Below is a small trained network, with its code and all its weights. Each question gives an input and a target symbol and asks what happens when units are switched off, that is, made to give their printed mean instead of their output.

import numpy as np


def w(rows, s, z=0):
    codes = np.array(rows[::2]) - 128.0
    scale = np.full(codes.shape[1], s)
    scale[-1] = z or s
    return codes * scale


def f(y):
    return y / 2 * (1 + np.tanh(0.7978845608 * (y + 0.044715 * y**3)))


def softmax(a):
    e = np.exp(a - a.max(-1, keepdims=True))
    return e / e.sum(-1, keepdims=True)


def log_softmax(a):
    a = a - a.max(-1, keepdims=True)
    return a - np.log(np.exp(a).sum(-1, keepdims=True))


def net(x, mask):
    ids = ['ΨΩαγμστ'.index(c) for c in x.split()]
    T = len(ids)
    res = E[ids] + P[:T]
    u = 0
    for l in range(2):
        q, k, v = (res @ M[l].T for M in (Q, K, V))
        z = softmax(np.where(np.tri(T) > 0, q @ k.T / 3**0.5, -1e9)) @ v
        res = res + np.where(mask[u], z, O[l][:, -1]) @ O[l][:, :-1]
        u += 1
        y = f(res @ A[l][:, :-1].T + A[l][:, -1])
        res = res + np.where(mask[u : u + 8], y, B[l][:, -1]) @ B[l][:, :-1]
        u += 8
    return log_softmax(res[-1] @ U[:, :-1].T + U[:, -1])


Q, K, V, O, A, B = {}, {}, {}, {}, {}, {}
E = w([
[162,60,14,191,120],'Ψ',
[117,45,91,88,96],'Ω',
[190,160,69,145,122],'α',
[137,148,69,211,199],'γ',
[20,33,157,119,197],'μ',
[50,113,164,138,204],'σ',
[137,255,171,58,132],'τ',
],0.015)
P = w([
[152,110,138,2,130],'0',
[140,144,165,140,67],'1',
[139,157,54,133,208],'2',
[71,135,98,129,35],'3',
[160,168,221,173,108],'4',
[139,204,78,163,238],'5',
[86,140,143,155,33],'6',
],0.017)
Q[0] = w([
[203,73,172,103,171],'0.h1',
[113,138,196,141,9],'0.h1',
[146,136,137,51,150],'0.h1',
],0.014)
K[0] = w([
[171,44,20,127,69],'0.h1',
[93,178,123,241,115],'0.h1',
[157,102,158,2,122],'0.h1',
],0.007)
V[0] = w([
[202,79,49,181,71],'0.h1',
[62,113,162,255,173],'0.h1',
[101,29,130,119,145],'0.h1',
],0.0097)
O[0] = w([
[216,132,222,115,167,226],'0.h1',
[50,117,189,72,255,3],'0.h1',
[37,48,204,191,126,188],'0.h1',
],0.0082,0.0052)
A[0] = w([
[109,255,152,73,153,109],'0.n1',
[169,67,224,112,189,172],'0.n2',
[128,76,25,127,156,92],'0.n3',
[116,155,236,163,129,3],'0.n4',
[156,73,152,156,219,232],'0.n5',
[137,168,209,15,128,103],'0.n6',
[129,246,17,127,168,118],'0.n7',
[100,212,117,191,93,134],'0.n8',
],0.0084,0.0046)
B[0] = w([
[136,126,114,73,122,159],'0.n1',
[105,112,72,178,83,231],'0.n2',
[111,175,200,94,157,237],'0.n3',
[45,159,119,57,192,163],'0.n4',
[157,123,116,181,175,240],'0.n5',
[144,82,168,86,4,152],'0.n6',
[88,116,164,81,132,253],'0.n7',
[149,56,116,127,95,199],'0.n8',
],0.011,0.0064)
Q[1] = w([
[66,122,112,125,143],'1.h1',
[212,98,35,73,93],'1.h1',
[1,160,116,80,135],'1.h1',
],0.0084)
K[1] = w([
[145,132,165,134,110],'1.h1',
[150,145,135,112,48],'1.h1',
[92,182,253,54,131],'1.h1',
],0.011)
V[1] = w([
[196,158,176,47,179],'1.h1',
[119,253,139,162,86],'1.h1',
[61,184,170,160,79],'1.h1',
],0.0064)
O[1] = w([
[82,152,4,135,150,2],'1.h1',
[89,254,132,131,57,49],'1.h1',
[14,89,167,137,186,92],'1.h1',
],0.0077,0.0041)
A[1] = w([
[21,103,59,165,143,122],'1.n1',
[158,131,78,33,128,200],'1.n2',
[193,17,245,95,58,124],'1.n3',
[164,156,83,87,254,164],'1.n4',
[141,28,118,241,115,119],'1.n5',
[196,118,118,189,49,255],'1.n6',
[50,169,165,147,152,86],'1.n7',
[96,154,197,88,100,157],'1.n8',
],0.0089,0.0061)
B[1] = w([
[170,119,89,67,139,167],'1.n1',
[131,85,95,241,185,167],'1.n2',
[115,128,104,173,112,232],'1.n3',
[56,2,90,198,64,146],'1.n4',
[219,139,66,37,10,233],'1.n5',
[96,225,244,110,181,250],'1.n6',
[78,78,141,65,165,154],'1.n7',
[184,193,55,109,203,156],'1.n8',
],0.0087,0.018)
U = w([
[254,111,142,136,209,111],'Ψ',
[52,162,181,137,51,144],'Ω',
[78,223,179,187,198,182],'α',
[135,76,148,231,166,205],'γ',
[153,70,120,96,107,1],'μ',
[95,165,176,82,184,153],'σ',
[104,200,57,126,121,66],'τ',
],0.0089,0.0055)

Each question gives the input, a string of symbols that net reads in full, and the target symbol t.
The units are the heads (3 rows each of Q, K, V and O) and the neurons (one row each of A and B). Each row of codes is followed by its name. A weight is (code - 128) times the scale printed after its matrix; where a second scale follows, it is the last column's (O, A, B and U).
mask holds one flag per unit, layer by layer, with each layer's heads first. A switched-off unit (its flag False) gives its mean, the last column of its rows in O or B, instead of its output. The means were averaged over made-up inputs and are rounded, as every weight is.
A unit's drop is (log p(t) with every unit on - log p(t) with that unit switched off) / (log p(t) with every unit on - log p(t) with every unit switched off).
The circuit of an input: a set's keep is (log p(t) with only the set's units on - log p(t) with every unit switched off) / (log p(t) with every unit on - log p(t) with every unit switched off). Starting from the 12 units with the biggest drops (on a tie, the unit counted first), units are removed one at a time, each time the one whose removal leaves the highest keep (on an exact tie, the one counted first), for as long as the keep stays at least 0.8.
circuit, biggest first: the units of the circuit, biggest drop first
top k neurons: the k neurons with the biggest drops, biggest first
top k neurons in layer l: the k neurons of layer l with the biggest drops, biggest first
input τ Ψ σ Ω Ψ Ω, target τ: top 2 neurons -> [0.n7 1.n6]
input σ α γ Ψ Ω μ, target σ: circuit, biggest first -> [0.h1 0.n3 1.n7 1.n1]
input Ψ Ω α γ σ σ, target Ψ: top 2 neurons -> [0.n3 1.n5]
input Ψ Ω Ψ Ψ Ψ τ Ψ, target τ: circuit, biggest first -> [0.h1]
input γ Ω σ, target γ: top 2 neurons -> [1.n4 1.n5]
input Ω Ψ σ μ, target σ: top 3 neurons -> [0.n8 0.n2 1.n7]
input Ψ Ψ γ Ψ Ω τ, target Ψ: top 2 neurons in layer 0 -> [0.n1 0.n8]
input Ψ γ Ω γ α, target α: top 3 neurons -> [1.n5 0.n6 0.n2]
input Ψ σ Ψ Ψ τ γ Ψ, target τ: circuit, biggest first -> [0.h1 1.h1]
input Ψ Ψ Ψ σ Ψ τ, target Ψ: top 2 neurons -> [0.n1 0.n7]
input σ γ Ψ Ψ, target γ: top 3 neurons in layer 1 -> [1.n6 1.n5 1.n4]
input Ψ Ψ Ω σ γ, target γ: top 2 neurons in layer 1 -> [1.n4 1.n6]
input γ α α Ψ γ Ω Ω, target γ: circuit, biggest first -> [0.h1 1.n5 1.n6 1.n2]
input Ψ Ψ Ψ Ψ, target Ψ: circuit, biggest first -> [0.h1]
input τ Ω Ψ Ω Ω σ, target τ: top 2 neurons in layer 0 -> [0.n7 0.n8]
input α Ω Ψ, target α: circuit, biggest first -> [0.h1 0.n3 1.n5 1.n6]
input μ Ψ Ω Ψ Ψ σ, target μ: top 2 neurons in layer 0 -> [0.n8 0.n2]
input μ τ Ω, target μ: top 2 neurons in layer 0 -> [0.n8 0.n3]
input σ Ψ Ψ, target σ: top 2 neurons in layer 0 -> [0.n3 0.n7]
input Ω τ Ψ μ α, target α: circuit, biggest first -> [1.n5 0.h1]
input γ Ψ σ σ γ μ, target γ: top 4 neurons -> [1.n4 1.n6 1.n5 0.n2]
input μ Ψ α, target μ: top 2 neurons -> [1.n6 0.n8]
input Ψ Ω Ψ τ, target τ: top neuron in layer 1 -> [1.n8]
input τ σ μ μ Ω α, target τ: top 3 neurons -> [0.n7 1.n6 0.n3]
input Ψ σ Ψ Ψ, target σ: top 2 neurons -> [0.n3 1.n5]
input Ψ α Ω Ψ, target α: top 2 neurons -> [1.n5 1.n6]
